Below are the code and all the weights of a small trained network. Each question names an input and a target symbol and asks about switching units off, where a switched-off unit gives its printed mean instead of its output.

import numpy as np


def w(rows, s, z=0):
    codes = np.array(rows[::2]) - 128.0
    scale = np.full(codes.shape[1], s)
    scale[-1] = z or s
    return codes * scale


def f(y):
    return y / 2 * (1 + np.tanh(0.7978845608 * (y + 0.044715 * y**3)))


def softmax(a):
    e = np.exp(a - a.max(-1, keepdims=True))
    return e / e.sum(-1, keepdims=True)


def log_softmax(a):
    a = a - a.max(-1, keepdims=True)
    return a - np.log(np.exp(a).sum(-1, keepdims=True))


def net(x, mask):
    ids = ['ΛΠΣβγζξτφ'.index(c) for c in x.split()]
    T = len(ids)
    res = E[ids] + P[:T]
    u = 0
    for l in range(2):
        q, k, v = (res @ M[l].T for M in (Q, K, V))
        z = softmax(np.where(np.tri(T) > 0, q @ k.T / 4**0.5, -1e9)) @ v
        res = res + np.where(mask[u], z, O[l][:, -1]) @ O[l][:, :-1]
        u += 1
        y = f(res @ A[l][:, :-1].T + A[l][:, -1])
        res = res + np.where(mask[u : u + 8], y, B[l][:, -1]) @ B[l][:, :-1]
        u += 8
    return log_softmax(res[-1] @ U[:, :-1].T + U[:, -1])


Q, K, V, O, A, B = {}, {}, {}, {}, {}, {}
E = w([
[123,128,78,120,141,129,114,22,107],'Λ',
[139,150,123,76,68,158,125,95,45],'Π',
[79,67,186,129,107,177,141,196,125],'Σ',
[59,119,103,52,138,55,201,130,194],'β',
[182,123,190,104,102,182,231,163,152],'γ',
[195,87,122,51,23,105,129,147,176],'ζ',
[170,67,127,207,174,138,120,175,154],'ξ',
[231,115,136,4,201,205,191,94,100],'τ',
[161,180,144,122,101,237,91,33,174],'φ',
],0.015)
P = w([
[68,21,70,147,147,165,101,106,83],'0',
[115,112,236,133,100,106,142,36,169],'1',
[130,124,230,135,92,114,139,39,163],'2',
[105,100,6,168,113,90,195,141,74],'3',
[134,170,189,140,142,119,126,152,157],'4',
[149,161,220,127,113,83,96,81,187],'5',
[107,63,24,190,109,86,165,121,64],'6',
[148,197,165,125,179,114,72,195,170],'7',
[179,177,207,108,142,76,47,116,208],'8',
[85,36,47,185,102,110,152,90,26],'9',
[169,230,135,105,203,110,33,238,199],'10',
[203,202,199,87,168,60,2,141,237],'11',
[84,1,70,226,85,122,127,67,13],'12',
[147,209,129,95,221,145,64,221,192],'13',
],0.0098)
Q[0] = w([
[147,114,167,135,121,160,51,130,194],'L0H1',
[103,70,37,109,66,74,254,130,160],'L0H1',
[133,31,44,57,35,77,153,64,157],'L0H1',
[137,124,129,149,246,237,73,108,223],'L0H1',
],0.0078)
K[0] = w([
[66,88,153,53,71,188,149,110,103],'L0H1',
[178,209,182,83,206,106,83,224,194],'L0H1',
[164,255,153,72,149,123,22,148,138],'L0H1',
[43,39,172,89,123,227,145,66,114],'L0H1',
],0.0082)
V[0] = w([
[191,123,151,114,108,87,85,110,89],'L0H1',
[238,86,126,133,158,166,55,160,212],'L0H1',
[132,132,77,243,104,167,254,93,129],'L0H1',
[136,112,214,174,165,82,71,144,57],'L0H1',
],0.0047)
O[0] = w([
[136,118,154,127,142,79,139,161,155,251],'L0H1',
[207,146,47,193,69,170,167,254,170,32],'L0H1',
[86,82,115,62,182,198,73,178,109,199],'L0H1',
[189,107,131,194,113,109,27,144,98,113],'L0H1',
],0.0059,0.0012)
A[0] = w([
[164,131,222,190,156,88,94,22,246,2],'L0N1',
[161,185,164,203,214,154,139,170,237,95],'L0N2',
[23,21,2,168,154,117,68,180,86,97],'L0N3',
[137,130,70,26,51,105,159,68,124,119],'L0N4',
[36,189,222,119,42,126,55,16,196,61],'L0N5',
[157,129,252,131,75,191,125,158,161,92],'L0N6',
[213,172,144,93,94,185,109,71,99,127],'L0N7',
[81,80,84,160,55,159,83,146,89,37],'L0N8',
],0.0072,0.0033)
B[0] = w([
[134,116,37,70,105,255,165,184,131,199],'L0N1',
[73,143,133,61,82,117,62,32,132,180],'L0N2',
[220,251,152,102,104,79,186,115,71,204],'L0N3',
[126,103,155,208,190,79,119,199,103,227],'L0N4',
[114,213,120,197,134,108,148,183,161,253],'L0N5',
[126,167,215,72,78,129,153,120,114,188],'L0N6',
[135,137,138,200,215,98,104,108,151,249],'L0N7',
[117,170,71,124,125,68,203,67,151,162],'L0N8',
],0.0072,0.0057)
Q[1] = w([
[136,124,130,148,127,120,88,86,100],'L1H1',
[223,154,16,176,74,57,246,176,90],'L1H1',
[122,138,66,92,129,165,102,123,152],'L1H1',
[46,117,37,117,73,125,196,112,72],'L1H1',
],0.011)
K[1] = w([
[134,112,131,144,130,80,137,143,118],'L1H1',
[138,191,136,43,177,120,8,170,145],'L1H1',
[112,115,114,121,126,221,126,46,116],'L1H1',
[135,143,125,2,111,135,113,161,187],'L1H1',
],0.0096)
V[1] = w([
[99,157,55,81,135,166,112,49,168],'L1H1',
[64,142,76,175,1,148,95,163,82],'L1H1',
[155,204,175,67,116,133,159,106,157],'L1H1',
[120,165,106,199,165,235,143,79,45],'L1H1',
],0.0058)
O[1] = w([
[86,214,135,129,241,153,166,168,136,72],'L1H1',
[61,221,116,201,40,53,177,97,131,132],'L1H1',
[16,208,58,53,153,188,61,90,144,180],'L1H1',
[121,122,176,255,119,239,160,40,115,253],'L1H1',
],0.0072,0.0046)
A[1] = w([
[86,201,40,138,169,109,109,108,92,116],'L1N1',
[103,74,60,81,227,93,137,128,86,86],'L1N2',
[156,145,150,155,152,119,123,24,105,7],'L1N3',
[167,19,63,88,134,131,127,134,125,61],'L1N4',
[70,160,157,157,69,166,109,196,222,83],'L1N5',
[59,58,87,120,13,106,157,66,77,2],'L1N6',
[133,126,254,78,105,103,145,163,199,25],'L1N7',
[81,68,147,108,149,162,173,101,213,97],'L1N8',
],0.009,0.0073)
B[1] = w([
[140,45,167,140,126,146,147,141,177,254],'L1N1',
[144,193,191,160,78,149,62,115,144,168],'L1N2',
[141,78,141,109,167,75,126,144,136,188],'L1N3',
[75,245,101,74,166,129,79,166,102,147],'L1N4',
[179,111,105,97,175,83,46,154,36,221],'L1N5',
[76,142,69,87,137,89,147,2,128,143],'L1N6',
[121,123,54,204,152,126,218,44,108,168],'L1N7',
[84,131,115,60,61,61,131,161,108,162],'L1N8',
],0.0095,0.0053)
U = w([
[83,134,64,205,189,218,133,128,239,241],'Λ',
[130,197,255,182,89,92,99,118,208,163],'Π',
[99,58,92,162,193,123,77,100,27,4],'Σ',
[80,171,79,115,172,94,120,149,193,213],'β',
[137,202,128,106,91,177,158,54,180,32],'γ',
[252,102,107,162,103,130,145,209,159,151],'ζ',
[155,60,176,78,45,212,85,143,182,252],'ξ',
[196,88,197,83,196,141,130,117,165,5],'τ',
[151,194,97,128,183,196,97,136,122,70],'φ',
],0.0063,0.003)

Each question gives the input, a string of symbols that net reads in full, and the target symbol t.
The units are the heads (4 rows each of Q, K, V and O) and the neurons (one row each of A and B). Each row of codes is followed by its name. A weight is (code - 128) times the scale printed after its matrix; where a second scale follows, it is the last column's (O, A, B and U).
mask holds one flag per unit, layer by layer, with each layer's heads first. A switched-off unit (its flag False) gives its mean, the last column of its rows in O or B, instead of its output. The means were averaged over made-up inputs and are rounded, as every weight is.
A unit's drop is (log p(t) with every unit on - log p(t) with that unit switched off) / (log p(t) with every unit on - log p(t) with every unit switched off).
The circuit of an input: a set's keep is (log p(t) with only the set's units on - log p(t) with every unit switched off) / (log p(t) with every unit on - log p(t) with every unit switched off). Starting from the 12 units with the biggest drops (on a tie, the unit counted first), units are removed one at a time, each time the one whose removal leaves the highest keep (on an exact tie, the one counted first), for as long as the keep stays at least 0.8.
circuit, biggest first: the units of the circuit, biggest drop first
most important unit: the unit with the biggest drop
k most important neurons: the k neurons with the biggest drops, biggest first
k most important neurons of layer l: the k neurons of layer l with the biggest drops, biggest first
input Π φ ξ Π Σ φ Λ Λ, target Λ: most important unit -> L0N3
input Π Λ β Π ξ Π Λ, target ζ: circuit, biggest first -> L0N3; L0H1; L1N1
input τ τ ξ Π, target φ: circuit, biggest first -> L1H1; L1N2
input Λ Π Π γ Π Λ φ Λ Π Λ ζ Π γ, target β: circuit, biggest first -> L1H1; L1N4
input β β ξ Π Π ξ Π ξ φ γ, target Λ: circuit, biggest first -> L1H1; L0H1
input Π ζ Λ Σ, target β: 2 most important neurons of layer 1 -> L1N6; L1N4
input Π β Σ Σ Σ φ Π Π ξ Π, target ζ: 3 most important neurons -> L0N2; L0N3; L1N1
input φ ξ β ζ ξ ξ Π Π τ φ Π Σ, target Σ: 2 most important neurons -> L1N5; L1N7
input Π φ τ τ, target Λ: circuit, biggest first -> L0N1; L0H1; L1H1
input ζ Σ φ Π Π Π ξ ξ, target ξ: circuit, biggest first -> L0N2; L0N3; L0N5; L1H1
input φ ξ Π Λ Σ γ, target γ: circuit, biggest first -> L1N7; L0N6
input ζ β ξ Π τ Π Λ, target φ: 2 most important neurons of layer 0 -> L0N7; L0N5
input β Π Π ξ φ τ ξ Π, target ξ: 3 most important neurons of layer 1 -> L1N7; L1N5; L1N4
input ζ Σ φ Π ξ ξ φ Π ζ τ τ Π Π, target φ: circuit, biggest first -> L1H1; L1N4; L1N2
input Π ξ ξ, target ξ: most important unit -> L0N1
input Π ξ Π ξ Π ζ Π, target β: 2 most important neurons -> L1N6; L1N4
input Π Π Π φ Π Λ Π γ, target γ: circuit, biggest first -> L1N7; L0N6; L0N2
input Π τ Π ξ, target φ: 3 most important neurons -> L0N7; L1N4; L0N4
input Π Λ τ τ Π Π τ Π φ ξ Π ζ Λ, target β: 2 most important neurons of layer 1 -> L1N6; L1N4
input γ Λ γ Π, target ξ: circuit, biggest first -> L1H1; L1N1; L0N6
input ξ Π Π ξ ζ Π Λ, target β: 4 most important neurons -> L1N4; L1N6; L0N7; L0N5
input γ ζ Λ, target Λ: most important unit -> L0N1
input Π Π τ ξ φ Λ Λ Λ φ ξ, target Λ: circuit, biggest first -> L1H1; L1N1; L0N6
input Π Π Λ γ, target ξ: 2 most important neurons of layer 0 -> L0N5; L0N7
input Λ Π Π φ ξ ζ Π ξ ζ φ τ ξ ξ, target φ: circuit, biggest first -> L1H1; L1N4; L1N2
input ξ φ Λ τ γ Π Π Λ φ ξ Π Σ β, target Π: circuit, biggest first -> L1N2; L1H1; L0N1
input β φ ξ β, target Λ: 3 most important neurons -> L0N1; L1N1; L0N6
